[163 106 119 137 134]  B
[138 139 108  84  77]  U
[171 119 118 102 160]  D
[ 84  78 138  77 148]  F
order: [148  84  78 138  77]	F
order: [148  77 138  78  84]	F
succ: [118]	[102]
succ: [137]	[134]
succ: [102]	[160]
asked: [ 84  78 138  77 148]	F

[122 109 108 117 110 127 120 133  92 113 125  88 161 111 174  94 118 131
 135 150] = Y
[169 175 104 105 132 144 159 128 128 117 108 135 100 124 107 101 104 130
 108 112] = X
[107 104 128 169 112 160 100 101 124 144 117 130 108 128 108 105 175 132
 104 135] = E
[164 173 113 111 135 140 156 126 136 122 112 143  97 130  99 113 110 128
 110 108] = V
order: [118 131 135 150 122 109 108 117 110 127 120 133  92 113 125  88 161 111
 174  94]	Y
asked: [164 173 113 111 135 140 156 126 136 122 112 143  97 130  99 113 110 128
 110 108]	V
order: [135 107 130 159 104 128 175 100 101 108 144 124 112 108 132 104 169 128
 117 105]	X
order: [112 108 130 104 101 107 124 100 135 108 117 128 128 159 144 132 105 104
 175 169]	X

[ 99 113 140 103 123  90 102  99  68  95] -> W
[121 103 148  67 101  83 178 132 162 152] -> K
[ 67 101 162 152 148 121 179 103 132  83] -> Q
[103 117  91 131 103 156 162  92 162 100] -> A
[117  92  92 103 156 162 162 100 131 103] -> M
[159  91  92 141  97 107 123 150 107  78] -> L
order: [162 100  91 162 103  92 103 156 117 131]	A
succ: [178]	[132]
order: [132  67 148 162 103 121 101 179 152  83]	Q

[124  95 154 170 186]  H
[186  95 124 170 155]  T
[186  94 154 170 124]  N
order: [124 170 154  94 186]	N
asked: [186  95 124 170 155]	T
order: [ 95 124 154 170 186]	H
order: [170 124 186  95 154]	H

[ 53 106  53  99 191 191 198 114 167  93  77 158 183  89 156  65  63 104
 193 165 174  96 150 194 193 105 124  98 128  68 100  88] = G
[187  99 164  86 174 201  73  94 164  62  82 186 192 111 114 163 137 162
 128 182  55  94  70 134 117  71 160 119 198 137 146  91] = P
[114 112 200 136 103  64 159 128  94 182 124 189 101  88 187 100 110 176
 174 101 194 160 102  70  84  93 178 114 112 131 117 125] = J
[ 93  94 131 112 189 124 101  64 194 136 125 103 101 178 176 160 187  70
 182 114 112  84 114 174 188 158 117 102 201 128  88 110] = R
[200  93 112 117 112  94 174 160 187  53 136  88 101 128  70 131 124  64
 114 110 158 114 176 194 102 189 101 182 103 178 125  84] = C
succ: [111]	[114]
order: [125 114 112 200 136 103  64 159 128  94 182 124 189 101  88 187 100 110
 176 174 101 194 160 102  70  84  93 178 114 112 131 117]	J
order: [ 93 101 176 189 194 114 160 158 178 182  64 124 187 128  70  84 131 136
 112 114 174  94 103 117 101 110 102 125 200  53  88 112]	C
succ: [68]	[100]
succ: [77]	[158]
succ: [73]	[94]

[137 144 141 129 134 140 129 138 136 164 131 139 136 138 142] -> Zopi
[142 164 138 139 131 129 137 139 129 136 141 138 134 144 136] -> Moras
[178 152 178 136 148 171 133 157 125 201 137 207 177 153 183] -> Pugi
succ: [153]	[183]
order: [129 129 131 134 136 136 137 138 138 139 139 141 142 144 164]	Moras
order: [125 133 136 137 148 152 153 157 171 177 178 178 183 201 207]	Pugi
order: [129 129 131 134 136 136 137 138 138 139 140 141 142 144 164]	Zopi

[152 111 120 113 129  83 152 143 148 159 114 125  98 108 150 122 103  75
 133 155 109 121 156 180  95 108] = mati
[145 155  90 115  84 165 184 130 131 189 146 134 126 162 104 137 126 132
 118 120 156 158 151 150 136 104] = Gik
[140  90 156 165 112 153 131 126 148 165 159 140 130 148 125 105 119  70
  96  72 107  92 115 104 111 128] = nak
[ 90 125 126 156 153 107 104 111 106 159 165 119  70  72 165 148  93 140
 130 148 131 115 140 105 112 128] = pek
order: [ 90 165 125 106 115 128 131 159 148 111  93 126 140  72 112 156 140 119
 107 148  70 153 105 104 130 165]	pek
succ: [106]	[159]
succ: [133]	[155]
succ: [146]	[134]
succ: [114]	[125]
order: [112 128  90 125 126 156 153 107 104 111 106 159 165 119  70  72 165 148
  93 140 130 148 131 115 140 105]	pek
asked: [ 90 125 126 156 153 107 104 111 106 159 165 119  70  72 165 148  93 140
 130 148 131 115 140 105 112 128]	pek

